[57 -49 34]
[-38 70 5]
[-23 67 70]
[-41 45 70]
[-45 -54 -69]
=>
[-49 34]
[70 5]

[37 -57 -22 21]
[10 -32 -23 -24]
[14 22 -21 83]
=>
[-57 -22]
[-32 -23]

[-52 37 6]
[-73 -27 -46]
[57 56 65]
[-64 -55 -67]
[54 -39 -8]
=>
[37 6]
[-27 -46]

[-23 -32 -25 -26]
[-70 -59 -68 -68]
[6 10 7 8]
[73 81 75 74]
[-58 -45 -55 -56]
=>
[-32 -25]
[-59 -68]

[43 12 -7 63 -52]
[48 19 64 46 8]
=>
[12 -7]
[19 64]

[-23 27 57 8 22]
[50 -8 -51 -6 -23]
[-29 -16 -74 -22 -50]
[-42 -22 -78 -21 -48]
[21 -28 -47 -5 -15]
=>
[27 57]
[-8 -51]

[16 47 26 41 11]
[1 30 14 -46 24]
[-12 -9 -57 0 52]
[-14 6 -9 -42 33]
[-20 -12 -69 -6 51]
=>
[47 26]
[30 14]

[-49 85 24]
[-37 -64 28]
[-83 -39 55]
=>
[85 24]
[-64 28]

[-20 1 -7 24 5]
[60 -4 23 -79 -20]
[-60 5 -22 74 23]
[59 -4 23 -72 -19]
[57 -4 25 -74 -20]
=>
[1 -7]
[-4 23]
---
[8 16 26 1 13 9 11 -2 -31 35 -19 -17]
[-25 -24 56 13 -9 29 4 -18 -12 7 -3 5]
[-14 24 26 3 6 14 -2 -9 5 15 15 1]
[5 -8 29 23 26 51 39 -31 -4 72 19 -22]
[-54 9 26 -11 -4 33 2 -46 33 31 10 -17]
[-22 7 7 2 5 4 -15 -18 25 12 8 -5]
[-41 51 58 -5 11 13 -21 -36 21 31 68 26]
=>
[-54 9 26 -11 -4 33 2 -46 33 31 10 -17]
[-41 51 58 -5 11 13 -21 -36 21 31 68 26]
[-25 -24 56 13 -9 29 4 -18 -12 7 -3 5]
[-22 7 7 2 5 4 -15 -18 25 12 8 -5]
[-14 24 26 3 6 14 -2 -9 5 15 15 1]
[5 -8 29 23 26 51 39 -31 -4 72 19 -22]
[8 16 26 1 13 9 11 -2 -31 35 -19 -17]

[-40 1 12 -48 3 16 -22 46 -5 -55 -55 -25 37]
[-30 -10 -6 -31 -15 31 28 59 6 -51 -46 -54 58]
[-37 -3 -9 -23 -5 38 8 66 19 -61 -47 -41 59]
[-24 -29 16 -6 -9 32 75 20 -25 -21 45 -67 15]
[-5 39 -8 16 68 4 -2 23 18 -26 49 81 12]
=>
[-40 1 12 -48 3 16 -22 46 -5 -55 -55 -25 37]
[-37 -3 -9 -23 -5 38 8 66 19 -61 -47 -41 59]
[-30 -10 -6 -31 -15 31 28 59 6 -51 -46 -54 58]
[-24 -29 16 -6 -9 32 75 20 -25 -21 45 -67 15]
[-5 39 -8 16 68 4 -2 23 18 -26 49 81 12]

[-8 -2 -16 -18 -4 -8 18 -1 -3 5 -8]
[15 -14 22 -1 -21 -10 -26 -9 16 -11 7]
[-71 -4 33 39 0 -16 -18 -5 -61 -9 -13]
[-26 0 -4 -21 -17 22 -22 -39 13 -6 37]
=>
[-71 -4 33 39 0 -16 -18 -5 -61 -9 -13]
[-26 0 -4 -21 -17 22 -22 -39 13 -6 37]
[-8 -2 -16 -18 -4 -8 18 -1 -3 5 -8]
[15 -14 22 -1 -21 -10 -26 -9 16 -11 7]

[19 -47 -71 8 -32 -35 26 -55 -12 -25 -53 -34 -49 -46]
[-51 41 -50 36 17 39 -52 43 -48 32 48 -1 45 43]
[0 -5 9 41 -29 21 -19 -10 -38 26 2 -33 24 20]
=>
[-51 41 -50 36 17 39 -52 43 -48 32 48 -1 45 43]
[0 -5 9 41 -29 21 -19 -10 -38 26 2 -33 24 20]
[19 -47 -71 8 -32 -35 26 -55 -12 -25 -53 -34 -49 -46]

[-2 12 1 0 7 14 -3 -6 1 -5 -10 6 9 -5]
[-3 -36 10 -14 -4 39 17 -18 28 -12 -20 -8 -27 8]
[7 14 -18 -59 -15 5 -76 -3 -15 1 6 -31 6 32]
[1 6 4 5 -15 -7 2 -20 6 -18 -23 -2 3 0]
[14 0 0 -22 -16 0 -41 0 -5 3 -4 -15 1 13]
[46 -1 -37 -32 41 -42 36 -13 -22 -63 19 -28 53 26]
=>
[-3 -36 10 -14 -4 39 17 -18 28 -12 -20 -8 -27 8]
[-2 12 1 0 7 14 -3 -6 1 -5 -10 6 9 -5]
[1 6 4 5 -15 -7 2 -20 6 -18 -23 -2 3 0]
[7 14 -18 -59 -15 5 -76 -3 -15 1 6 -31 6 32]
[14 0 0 -22 -16 0 -41 0 -5 3 -4 -15 1 13]
[46 -1 -37 -32 41 -42 36 -13 -22 -63 19 -28 53 26]

[-46 66 43 -25 -57 -7]
[51 10 31 -4 38 35]
[-41 8 4 -6 40 -8]
[28 -35 -41 -54 -35 23]
[64 28 -49 -22 62 15]
[-39 -67 -61 -65 15 19]
[63 -9 -54 -15 1 33]
=>
[-46 66 43 -25 -57 -7]
[-41 8 4 -6 40 -8]
[-39 -67 -61 -65 15 19]
[28 -35 -41 -54 -35 23]
[51 10 31 -4 38 35]
[63 -9 -54 -15 1 33]
[64 28 -49 -22 62 15]
---
[-38 46 15 -23 33 -31 -40 27 -31 -25 25]
[32 -18 -29 41 12 57 3 -29 43 54 -24]
[12 3 -1 17 11 24 -4 -13 23 27 -9]
[27 16 -13 45 23 59 -27 -42 50 65 -37]
[17 -27 -8 14 -2 18 22 2 14 9 1]
[-40 20 -11 -27 31 -32 -22 39 -44 -37 39]
[33 6 49 24 -22 27 13 -32 44 33 -30]
[19 4 -30 37 29 51 -21 -27 37 53 -22]
=>
[33 6 49 24 -22 27 13 -32 44 33 -30]
[-38 46 15 -23 33 -31 -40 27 -31 -25 25]
[12 3 -1 17 11 24 -4 -13 23 27 -9]
[17 -27 -8 14 -2 18 22 2 14 9 1]
[-40 20 -11 -27 31 -32 -22 39 -44 -37 39]
[27 16 -13 45 23 59 -27 -42 50 65 -37]
[32 -18 -29 41 12 57 3 -29 43 54 -24]
[19 4 -30 37 29 51 -21 -27 37 53 -22]

[28 17 -70 54 38 -62 36 -81 -64 -65 70 49]
[-28 -29 35 -11 -30 -36 43 49 47 0 12 -29]
[4 34 -43 0 13 42 -48 -40 -43 -7 -15 21]
=>
[-28 -29 35 -11 -30 -36 43 49 47 0 12 -29]
[4 34 -43 0 13 42 -48 -40 -43 -7 -15 21]
[28 17 -70 54 38 -62 36 -81 -64 -65 70 49]

[64 39 12 -2 -36]
[-23 45 -21 -8 -25]
[-3 54 -11 -1 -32]
[-18 52 -16 -7 -29]
[17 55 1 -6 -36]
[33 51 5 -8 -37]
[-1 55 -4 -6 -35]
[46 48 9 -5 -38]
=>
[64 39 12 -2 -36]
[46 48 9 -5 -38]
[33 51 5 -8 -37]
[17 55 1 -6 -36]
[-1 55 -4 -6 -35]
[-3 54 -11 -1 -32]
[-18 52 -16 -7 -29]
[-23 45 -21 -8 -25]

[76 -68 -7]
[59 74 -68]
[-9 -17 38]
[-82 22 54]
=>
[-82 22 54]
[-9 -17 38]
[76 -68 -7]
[59 74 -68]

[-12 -6 2 -18 4 -18 -31 -4 -7 0 17 26 -15 2]
[-1 6 5 -17 2 10 -11 10 -17 4 -20 6 -10 -3]
[-8 -3 -37 16 -54 14 6 5 -30 -77 -35 -79 2 15]
[1 -2 -2 -13 -9 -10 -15 -4 -19 3 -13 11 -14 -9]
[-11 8 -33 15 -40 4 5 -4 -6 -50 -19 -51 15 16]
[-14 -10 1 -11 9 -11 -18 -13 2 -8 13 21 -14 1]
=>
[-1 6 5 -17 2 10 -11 10 -17 4 -20 6 -10 -3]
[-12 -6 2 -18 4 -18 -31 -4 -7 0 17 26 -15 2]
[-14 -10 1 -11 9 -11 -18 -13 2 -8 13 21 -14 1]
[1 -2 -2 -13 -9 -10 -15 -4 -19 3 -13 11 -14 -9]
[-11 8 -33 15 -40 4 5 -4 -6 -50 -19 -51 15 16]
[-8 -3 -37 16 -54 14 6 5 -30 -77 -35 -79 2 15]

[-8 -7 10]
[-4 65 16]
[46 22 14]
=>
[-4 65 16]
[46 22 14]
[-8 -7 10]
